Below are the code and all the weights of a small trained network. Each question names an input and a target symbol and asks about switching units off, where a switched-off unit gives its printed mean instead of its output.

import numpy as np


def w(rows, s, z=0):
    codes = np.array(rows[::2]) - 128.0
    scale = np.full(codes.shape[1], s)
    scale[-1] = z or s
    return codes * scale


def norm(h):
    return h / np.sqrt((h * h).mean(-1, keepdims=True) + 1e-5)


def f(y):
    return np.maximum(y, 0)


def softmax(a):
    e = np.exp(a - a.max(-1, keepdims=True))
    return e / e.sum(-1, keepdims=True)


def log_softmax(a):
    a = a - a.max(-1, keepdims=True)
    return a - np.log(np.exp(a).sum(-1, keepdims=True))


def net(x, mask):
    ids = ['αβδεζμψω'.index(c) for c in x.split()]
    T = len(ids)
    res = E[ids] + P[:T]
    r = norm(res)
    for j in range(2):
        rows = slice(2 * j, 2 * j + 2)
        q, k, v = (r @ M[0][rows].T for M in (Q, K, V))
        z = softmax(np.where(np.tri(T) > 0, q @ k.T / 2**0.5, -1e9)) @ v
        o = O[0][rows]
        res = res + np.where(mask[j], z, o[:, -1]) @ o[:, :-1]
    y = f(norm(res) @ A[0][:, :-1].T + A[0][:, -1])
    res = res + np.where(mask[2:18], y, B[0][:, -1]) @ B[0][:, :-1]
    return log_softmax(norm(res)[-1] @ U[:, :-1].T + U[:, -1])


Q, K, V, O, A, B = {}, {}, {}, {}, {}, {}
E = w([
[116,45,114,77,180],'α',
[90,217,124,75,138],'β',
[176,98,5,157,204],'δ',
[82,190,183,198,153],'ε',
[117,81,139,179,124],'ζ',
[82,150,44,127,94],'μ',
[188,116,156,54,146],'ψ',
[171,130,142,110,38],'ω',
],0.011)
P = w([
[177,187,179,213,68],'0',
[177,109,146,181,139],'1',
[174,46,126,144,207],'2',
[186,104,65,160,235],'3',
[181,105,32,166,251],'4',
[207,163,2,152,198],'5',
],0.0029)
Q[0] = w([
[219,158,223,64,107],'h1',
[172,152,105,73,177],'h1',
[245,93,113,41,180],'h2',
[86,187,57,106,171],'h2',
],0.012)
K[0] = w([
[147,146,171,21,85],'h1',
[210,150,103,88,145],'h1',
[203,105,60,60,83],'h2',
[152,216,61,137,247],'h2',
],0.012)
V[0] = w([
[2,101,110,191,171],'h1',
[168,212,63,133,31],'h1',
[149,117,49,42,156],'h2',
[171,178,196,93,228],'h2',
],0.0087)
O[0] = w([
[89,117,254,175,132,255],'h1',
[75,54,117,56,225,9],'h1',
[132,43,168,45,109,133],'h2',
[181,197,185,26,171,175],'h2',
],0.005,0.0023)
A[0] = w([
[76,92,143,169,109,93],'n1',
[69,203,130,35,93,102],'n2',
[88,133,172,91,150,147],'n3',
[64,169,138,178,185,6],'n4',
[170,123,122,189,6,138],'n5',
[107,162,87,109,52,41],'n6',
[148,123,113,152,168,76],'n7',
[172,88,56,180,103,158],'n8',
[169,167,146,83,122,148],'n9',
[50,175,163,101,181,81],'n10',
[55,165,94,205,155,176],'n11',
[142,33,173,115,147,161],'n12',
[118,142,142,252,63,168],'n13',
[41,116,178,79,157,111],'n14',
[174,102,2,130,61,88],'n15',
[151,153,57,142,191,140],'n16',
],0.008,0.0014)
B[0] = w([
[158,102,95,122,62,172],'n1',
[23,62,117,144,158,181],'n2',
[93,136,135,140,142,155],'n3',
[153,230,98,101,158,173],'n4',
[89,8,203,159,133,199],'n5',
[125,143,197,166,174,142],'n6',
[123,124,135,156,139,145],'n7',
[159,86,140,202,158,195],'n8',
[146,73,78,125,116,167],'n9',
[63,143,121,146,202,168],'n10',
[178,160,161,49,77,210],'n11',
[119,239,113,150,82,167],'n12',
[126,60,202,64,101,254],'n13',
[107,93,67,141,108,162],'n14',
[202,198,136,197,202,184],'n15',
[101,108,175,177,123,169],'n16',
],0.011,0.0072)
U = w([
[117,52,210,129,56,163],'α',
[109,152,110,110,90,2],'β',
[1,118,82,113,159,210],'δ',
[103,233,197,87,137,136],'ε',
[110,189,99,131,53,87],'ζ',
[89,82,33,177,22,51],'μ',
[197,130,78,29,136,138],'ψ',
[169,147,105,237,176,123],'ω',
],0.0081,0.0031)

Each question gives the input, a string of symbols that net reads in full, and the target symbol t.
The units are the heads (2 rows each of Q, K, V and O) and the neurons (one row each of A and B). Each row of codes is followed by its name. A weight is (code - 128) times the scale printed after its matrix; where a second scale follows, it is the last column's (O, A, B and U).
mask holds one flag per unit, heads first, then neurons. A switched-off unit (its flag False) gives its mean, the last column of its rows in O or B, instead of its output. The means were averaged over made-up inputs and are rounded, as every weight is.
A unit's drop is (log p(t) with every unit on - log p(t) with that unit switched off) / (log p(t) with every unit on - log p(t) with every unit switched off).
The circuit of an input: a set's keep is (log p(t) with only the set's units on - log p(t) with every unit switched off) / (log p(t) with every unit on - log p(t) with every unit switched off). Starting from the 12 units with the biggest drops (on a tie, the unit counted first), units are removed one at a time, each time the one whose removal leaves the highest keep (on an exact tie, the one counted first), for as long as the keep stays at least 0.8.
circuit, biggest first: the units of the circuit, biggest drop first
most important unit: the unit with the biggest drop
k most important neurons: the k neurons with the biggest drops, biggest first
heads that matter: for each layer, one digit per head in row order, 1 if its drop is at least 0.15 and else 0, layers parted by /
drop when u is switched off: that unit's drop, to one decimal
input μ ω α, target ω: heads that matter => 01
input ψ α δ ζ ε, target ε: heads that matter => 01
input δ α β μ, target δ: heads that matter => 11
input δ ζ ψ ω, target ω: circuit, biggest first => (h1, n15)
input δ ε μ, target ε: most important unit => h2
input ω δ α, target ω: heads that matter => 11
input ζ β ε ψ μ α, target ψ: heads that matter => 01
input ψ ζ δ ζ ω ψ, target ω: heads that matter => 10
input ζ μ ω ε, target ε: heads that matter => 00
input ζ α μ δ α, target μ: heads that matter => 01
input μ ω δ α μ, target ω: 2 most important neurons => (n15, n13)
input ψ μ ψ α, target ψ: heads that matter => 11
input δ β δ δ μ μ, target ω: heads that matter => 00
input α ζ ζ β, target δ: heads that matter => 00
input μ β α, target μ: 2 most important neurons => (n12, n13)
input ζ ζ α, target ζ: drop when n13 is switched off => 0.2
input β ζ α, target ζ: drop when h2 is switched off => 0.0
input ψ β μ, target δ: drop when h1 is switched off => 0.2
